Each row is followed by its group and then its class within the group.
[ 17.8 -15.1  10.3  -7.0 -11.9 -23.6   1.3   2.6  -0.1 -44.1   1.7   8.8
  14.2   0.3 -17.1  -6.3  12.2   9.0   1.6  -9.9  13.3] => Q366.Q62
[ 10.5 -25.0 -12.6 -16.0 -18.7 -22.1   4.3   8.6 -14.2 -19.7   9.8   7.1
  -1.1  -4.1 -18.9  17.0   9.5   3.0   1.5 -11.9  12.3] => Q366.Q62
[ -5.7 -13.8  -8.8 -12.7   1.4 -13.2   6.3  -2.4  -9.3  -7.0   2.7   2.9
  22.0  12.1   3.5  -3.1  13.8   8.6  -9.8  -6.3  19.1] => Q553.Q218
[  9.9 -11.1  -5.4  -0.5 -23.1 -16.0   1.2   0.1  -1.8  -1.6   1.8   5.6
  56.5   2.2 -20.8   9.1  21.1  -7.0 -10.1   0.8  21.7] => Q366.Q76
[ 15.0 -24.6  -8.6 -10.4 -25.0 -32.5   7.3  -3.7   7.1 -17.3   5.6   1.7
   7.7 -12.3  -1.1   3.5   3.4 -19.2  -6.6  18.9  -3.8] => Q366.Q62
[ -0.2 -20.5 -10.4 -14.6  26.4 -15.9   3.2   6.4 -13.1  -0.4  36.4   4.8
  56.5   4.7   9.2  11.5  18.6  -4.3   7.7   7.3  37.3] => Q553.Q218
[ -3.5  -9.5  -3.8  -5.0  29.5 -15.1   3.7  12.8  -8.2 -18.9  -6.0   1.4
  27.5  -3.5  -2.8 -10.5  18.2  -2.0   6.4  -3.3  33.3] => Q553.Q218
[ 10.1  -7.5  -1.8  -2.9 -16.9 -18.5   4.4   4.3   4.7  -0.4   6.0   7.5
  33.6 -10.7 -14.9   9.8  12.8  -7.6 -13.3  -2.3  21.5] => Q366.Q76
[  6.8  -1.4 -12.8  -9.5 -13.1 -19.1  -2.5  -3.0   1.2  -1.8  10.7   8.1
 -20.4  -2.2  -7.5   8.8   3.3   1.3  -4.0   0.0  16.0] => Q366.Q62
[-14.1   0.7 -11.2 -11.1  18.6  -6.3  -1.3   5.8 -21.4 -12.4   1.0   6.3
  50.0  21.3  -1.6  -8.2  20.2  15.0   9.6 -14.3  30.1] => Q553.Q362
[  9.4 -12.9  -8.0  -4.6   0.2 -18.5   4.7   3.1  -2.3 -16.8  10.7   6.3
  71.2   7.5  -4.3  -4.2  13.0   2.8   1.0   6.1  33.0] => Q553.Q218
[  0.6  -0.6 -10.1  -5.0  -9.3 -17.7   5.3   2.7   5.0 -19.6  -2.3  11.4
  19.9 -10.3  -9.7   4.1   9.9 -12.4 -15.6 -12.7  23.7] => Q366.Q62
[  9.9 -10.8  -7.4   7.2 -40.9 -14.1  -4.3   1.6  11.4  -1.0  15.3   5.7
  35.2 -13.6 -16.0  20.1  -2.1 -17.3   3.1  12.6  11.6] => Q366.Q76
[  3.8 -18.8  -8.6   4.2  -2.0 -10.4  -2.1  -2.1 -13.5  -0.6  17.1  15.8
  68.4  25.9   2.7 -12.3   4.5 -12.5  -8.7  16.9 -25.9] => Q489.Q774
[ -4.7  -7.4  -1.0 -10.2  12.3  -2.2   6.8  -3.5 -17.8  13.8  15.8   5.4
  46.9  17.0   9.1 -14.1  17.1 -11.5 -12.6  16.1  14.9] => Q489.Q774
[ -3.6  -1.7 -10.8 -13.5  11.2 -25.3   1.3 -22.4 -10.6 -10.5  -6.2  -7.5
  42.4  -5.2  10.9   2.6  14.2   8.6  -4.1  -7.3  19.9] => Q553.Q218
[  5.7  -9.8  -9.4 -12.8   7.4 -26.8   5.1   5.7  -4.7 -16.4   1.6   6.3
   2.9  -0.1 -22.1  12.0  17.4   9.5   8.5 -15.9  20.7] => Q366.Q62
[ -4.8  -5.4  -8.3  -0.2 -13.6  -7.6   8.4  -1.2  -9.1   7.9  18.4   2.5
  73.6  19.4  20.9 -25.3   3.4 -17.4 -13.7  20.8   1.7] => Q489.Q774
[  7.8   3.9   2.7  -4.6  -8.3 -19.9 -11.8   6.4  -1.7 -20.1  10.5   2.3
  17.0 -10.5 -23.4   9.2  25.7  -3.6  -7.5 -13.9  22.2] => Q366.Q62
[-14.9   0.7   0.9  -4.7   3.6   1.5   9.3  -5.0  -9.8   5.1  14.4   2.9
  33.1   9.5   7.3 -12.2   6.8 -21.4  -7.7   7.4  19.8] => Q489.Q774
[ 10.2  -4.2 -29.6  -5.1 -36.1 -18.4  10.0   3.1  12.5 -23.9  14.5   0.2
  -5.7 -14.2 -13.1   8.2 -11.4 -13.7  -8.8 -11.2  10.5] => Q366.Q62
[  6.3 -10.3  -9.1 -16.3 -11.8 -29.3  10.4   3.8   3.3  -9.4   2.8   0.5
  46.1 -19.8 -12.5   3.1  16.1  -4.8   5.0  -0.6  24.6] => Q366.Q76
[  3.0  -4.7  -5.8  -3.6  -8.3  -5.7   7.3  -2.8  -4.8 -10.6  12.9  -2.0
  67.6  -4.6 -13.6 -16.3   8.0 -21.1  -1.9   5.6  23.6] => Q366.Q76
[  0.3 -11.3   4.6 -11.0  11.5 -14.3  -5.2   6.8 -15.3  -8.7   0.8   2.9
   7.7  -8.8 -18.4  16.1  24.3  -6.9  -2.0 -15.7  37.6] => Q366.Q76
[  2.0 -12.2 -19.2 -20.2  16.0  -7.5  -4.2   2.3 -15.2  -5.0   0.1  -3.7
  34.5  -1.6  10.7   8.1  11.8  -0.3   8.3   9.1  15.2] => Q553.Q218
[ -6.9   5.7   5.7  -8.0 -24.3   1.8  17.2  -9.6  -6.6   8.1  18.6   4.7
  52.5  13.1  -8.8 -10.2   9.1 -13.9 -12.6  10.6  15.9] => Q489.Q467
[ -6.7   2.3  -5.7  -7.4  24.4 -11.2  -2.5  -0.1 -10.0 -10.8   8.7   8.1
  54.9  17.1  -9.9 -10.3  15.1 -11.9 -13.9  -2.9  31.5] => Q489.Q774
[  8.1 -20.4   2.6  -7.1   0.2 -17.2   0.0   5.2 -14.5  -6.8  -4.0   8.3
  52.8   7.7 -13.4   6.1  25.1   4.6   2.4  -0.4  16.0] => Q366.Q76

Each row is followed by its group and then its class within the group.
[  7.4   3.7 -56.8 -15.4  -8.4   1.4  -6.5 -38.7 -28.8  -5.8   7.6  -4.4
  12.6  -4.6   2.9   4.7 -22.4  -5.6   3.1 -34.8   5.5] => D.Q797
[  7.9  -4.1 -10.3  16.5   8.4   5.9   0.8 -12.3   1.1   0.3  26.8   2.8
   0.9   0.5  -1.8   9.5 -11.3 -26.3  19.0  -5.7   0.3] => Q.Q390
[ -4.3  -2.6  -5.9  -5.3   5.8   8.8   0.2  -9.8  38.0   5.4   3.2  -4.2
   3.7 -13.7 -14.5  -6.1   7.4 -40.4   1.2  34.5  -0.7] => Q.Q964
[ 11.2   2.2 -23.1  -2.1   1.8   3.4   1.8   5.8  -0.3   0.5  18.9   1.8
   5.4   5.3   2.5   3.7 -13.7 -20.3  12.3  10.9   8.1] => Q.Q619
[ 18.8   0.3   3.1  22.5   8.6  -5.6 -13.5  -3.7  29.7  -6.3  -0.4 -11.4
  -1.9  -7.8  -5.5  -2.3 -12.9  -3.5   0.1   0.3   6.2] => Q.Q390
[  9.2   2.4 -51.8  -2.8  -4.5   9.1 -19.5 -36.9  -5.2   0.6  15.2  -0.9
   4.2  -3.5   1.9   6.9  -2.5  -9.2  -2.8 -31.0   2.1] => D.Q797
[  6.4  -2.3 -31.9  -1.9  -6.6   4.9 -20.3 -34.3 -17.9  -6.8   8.4 -14.8
   5.1   1.8   3.3  -0.5 -15.3  23.6   2.5 -63.3   5.7] => D.Q878
[  6.3   2.8 -20.5 -37.2  -9.4   4.8   2.6 -39.0 -11.9  12.9   6.7  -4.9
   5.8  -6.8  -4.8  13.0   0.7   7.7  -9.9 -10.4   6.9] => D.Q161
[  1.9  -1.4 -15.4  -0.6   2.2   1.5  -4.7 -10.1  32.2  -2.1  17.0   4.7
   1.9   2.4  -0.1  13.4   0.3 -30.1   2.8   7.1  -6.6] => Q.Q619
[  2.8  -6.5  -8.5   8.9   6.6  -9.0  -1.7 -14.1  -8.8  -1.2  17.3  -6.8
   1.8   2.9   3.5   7.0  -9.3  -6.6  -3.3 -24.2  -4.6] => Q.Q619
[  2.9   9.4  -9.8 -49.0  -6.1 -22.4  -1.9 -26.9  24.8   5.7 -13.6   8.6
  13.8   3.4  -1.2   8.3   0.2 -32.3  -3.1  10.4   3.0] => D.Q878
[  0.7   7.8 -28.8 -31.0   1.7  -6.7  -3.9 -23.1  10.9   0.9 -11.9 -10.7
   1.6  -3.0  24.4   7.7  -8.2   9.7   4.7 -11.0   2.1] => D.Q797
[  5.3   0.4  -5.9  16.9   8.4  14.3  -1.8  -7.4  31.0 -11.9  -0.3  -4.2
 -11.0 -16.5   3.8   9.2  22.9 -21.6  -0.6   0.1   5.3] => Q.Q390
